Each row is followed by one of two labels, saying whether the row has a hidden trait. Each part has a new trait and two new labels.
(in the rows, 128 means zero)
133 130 124 127 125 137 130 135 108 124 128 142 139 139 121 159 168 155 | R
145 135 161 167 70 107 134 168 107 145 128 153 245 136 119 157 214 155 | R
147 134 115 120 123 141 119 122 87 111 131 143 146 176 104 143 137 149 | R
153 118 150 147 100 124 139 135 98 151 134 165 215 166 135 169 180 150 | R
138 142 134 140 97 117 126 149 137 169 128 151 213 151 133 157 203 155 | M
142 148 131 128 91 98 127 135 111 140 122 139 205 149 128 156 239 155 | R
145 123 125 126 125 141 130 121 94 111 131 146 142 169 117 171 151 150 | R
148 136 116 101 120 114 129 119 134 149 128 146 173 179 144 165 208 150 | M
147 129 106 90 140 129 129 87 97 107 127 134 106 172 121 139 166 148 | R
144 116 133 130 123 138 137 124 107 144 136 170 190 173 149 168 158 147 | M
143 164 108 111 99 109 107 129 98 132 120 116 152 162 88 132 182 147 | R
142 136 123 117 118 122 137 135 139 159 128 146 181 160 143 158 209 152 | M
145 127 134 134 112 125 133 127 131 153 132 160 196 165 141 164 188 151 | M
152 128 133 122 109 117 133 115 98 118 126 134 145 155 127 167 199 148 | R
139 132 114 132 139 142 135 131 134 148 130 158 173 178 151 165 173 152 | M
155 128 107 102 136 145 128 110 110 127 136 166 176 217 143 187 152 145 | M
141 155 45 15 180 130 106 30 98 94 121 115 39 216 136 147 198 147 | R
145 138 128 127 105 119 126 131 99 126 125 135 202 165 134 163 201 151 | R
154 117 104 95 154 151 127 80 80 87 134 150 103 201 123 153 124 145 | R
135 161 97 91 119 118 120 132 143 165 122 134 169 171 138 154 226 157 | M
151 103 128 114 143 145 144 112 124 128 138 175 168 191 163 177 141 146 | M
165 131 121 99 114 111 128 84 84 103 125 131 179 204 134 177 214 144 | R
130 160 102 97 117 114 125 137 150 170 121 132 168 156 143 149 234 157 | M
151 144 100 79 129 116 130 96 131 145 125 139 149 193 147 166 216 147 | M
156 128 139 143 98 128 128 133 86 115 130 144 222 185 126 175 181 148 | R
142 133 127 90 160 129 137 84 139 141 127 145 125 184 168 161 194 151 | M
118 141 96 91 148 134 126 116 150 161 127 149 146 154 166 148 179 158 | M
136 154 81 70 143 124 116 105 134 149 125 139 145 196 150 164 207 152 | M
138 147 125 130 98 116 122 144 106 135 123 127 158 157 130 158 209 155 | R
158 122 123 112 124 129 131 98 86 100 130 141 133 182 110 146 160 145 | R
143 135 115 105 123 122 127 123 133 149 129 151 178 178 145 164 197 151 | M
135 143 125 119 107 108 130 133 118 138 120 123 140 123 109 140 219 157 | R
153 139 118 104 111 110 125 102 95 113 123 124 135 164 101 140 171 147 | R
151 135 116 104 120 120 127 100 100 145 130 150 178 189 141 168 198 149 | R
143 135 112 116 126 142 119 120 88 112 130 141 163 195 142 171 163 150 | R
165 147 150 123 124 130 130 102 109 129 133 153 181 220 133 185 193 142 | M
150 146 126 135 93 119 117 139 90 126 130 150 221 182 119 169 202 151 | R
143 125 146 136 100 109 141 133 109 130 124 152 205 149 139 156 208 152 | R
149 134 102 96 137 138 121 110 121 137 133 158 167 208 146 174 169 148 | M
158 128 126 127 113 134 125 116 80 105 131 145 156 181 124 178 169 146 | R
137 144 126 119 101 103 129 131 118 139 119 134 192 143 138 149 231 156 | R
152 138 142 147 85 115 125 148 122 160 130 154 231 167 119 167 205 151 | M
143 133 94 86 150 143 120 88 92 102 129 137 102 186 124 142 115 139 | R
147 140 107 101 125 131 118 104 96 143 131 154 178 207 138 172 181 149 | R
143 137 130 122 105 111 138 143 140 162 127 148 194 157 138 157 212 154 | M
149 127 138 120 107 105 140 128 140 159 127 147 187 151 143 160 217 151 | M
160 128 164 143 120 135 136 124 113 138 134 161 192 201 134 176 184 145 | M
150 129 130 122 108 121 130 121 95 119 129 155 197 176 136 168 190 150 | R
136 138 95 101 143 153 115 112 92 107 131 144 136 200 151 171 140 150 | R
155 132 118 98 122 124 135 111 125 141 130 150 172 194 143 169 198 147 | M
158 140 135 130 89 105 125 123 91 122 124 127 168 162 87 139 173 136 | R
127 158 99 104 122 125 111 143 140 166 126 144 178 170 140 155 199 156 | M
167 124 133 113 106 110 134 93 92 137 131 153 193 197 130 177 209 143 | M
148 132 121 113 119 123 129 111 97 145 131 155 185 180 141 168 191 149 | R
156 114 93 100 177 170 132 78 105 106 140 174 136 245 165 191 113 141 | M
148 143 138 131 90 106 136 152 139 169 124 141 211 152 125 155 237 153 | M
148 175 136 122 118 125 114 130 123 154 126 141 193 200 126 167 217 150 | M
154 149 131 132 85 106 119 136 95 130 123 124 170 156 84 142 226 151 | R
184 138 150 138 65 87 128 110 73 143 128 143 238 199 102 181 248 138 | R
153 142 115 115 111 123 119 114 88 115 127 131 148 176 96 143 156 148 | R
151 132 118 108 122 126 126 102 89 126 132 155 179 195 140 172 185 147 | R
150 155 106 102 110 114 113 110 101 153 126 141 187 191 127 168 219 150 | R
170 133 118 105 113 120 123 88 74 97 129 153 187 221 129 183 200 142 | R
157 128 155 153 79 111 134 144 92 125 127 136 188 146 88 167 210 147 | R
145 137 122 118 111 125 134 138 135 156 129 150 189 171 138 165 197 150 | M
148 138 188 173 76 96 145 167 146 179 123 140 229 127 122 149 249 158 | M
133 139 111 97 131 122 138 124 147 162 125 144 161 159 153 153 207 154 | M
146 149 91 72 138 119 119 98 128 143 127 141 148 202 147 166 198 148 | M
139 138 134 127 100 106 133 131 118 169 125 145 195 145 139 153 222 157 | R
148 146 141 118 146 144 131 109 123 138 133 157 163 204 148 173 171 147 | M
142 138 107 96 130 124 125 100 102 117 129 150 164 181 148 165 190 150 | R
160 139 128 115 97 103 131 122 121 148 127 143 199 187 124 172 227 146 | M
143 114 136 136 123 141 137 127 99 113 132 151 148 152 117 140 145 151 | R
129 142 131 137 102 118 128 156 118 141 123 129 158 116 105 149 200 158 | R
150 121 150 151 97 126 137 143 94 125 130 165 224 162 132 167 181 150 | R
139 157 119 114 98 102 119 146 145 173 122 135 192 156 129 153 238 157 | M
139 139 116 118 121 130 122 126 101 123 131 156 190 176 140 164 189 154 | R
152 135 126 123 113 129 131 140 123 151 131 154 202 183 133 171 193 149 | M
158 134 140 130 90 107 129 122 91 121 129 149 216 178 122 170 219 147 | R
142 155 80 57 147 120 111 71 100 110 121 115 86 187 118 137 211 148 | R
153 133 101 85 141 134 122 82 86 99 129 141 163 214 149 178 175 146 | R
144 152 142 141 106 120 125 147 132 162 126 143 200 170 127 161 217 153 | M
148 143 172 157 113 132 139 150 128 152 132 160 202 170 137 169 181 152 | M
135 140 130 139 103 129 130 171 135 165 131 157 211 162 130 160 182 155 | M
157 120 133 127 116 132 132 115 108 138 136 167 196 193 138 176 168 145 | M
143 149 105 95 121 115 118 105 107 154 127 141 173 181 139 160 211 152 | R
130 142 87 79 153 137 119 95 109 115 129 150 137 188 161 159 173 155 | R
137 155 134 144 78 105 119 163 108 147 120 122 223 144 117 154 233 157 | R
126 161 102 99 114 109 115 127 122 141 117 112 126 133 108 129 229 158 | R
148 133 118 102 124 124 137 120 134 150 128 148 173 178 145 163 204 148 | M
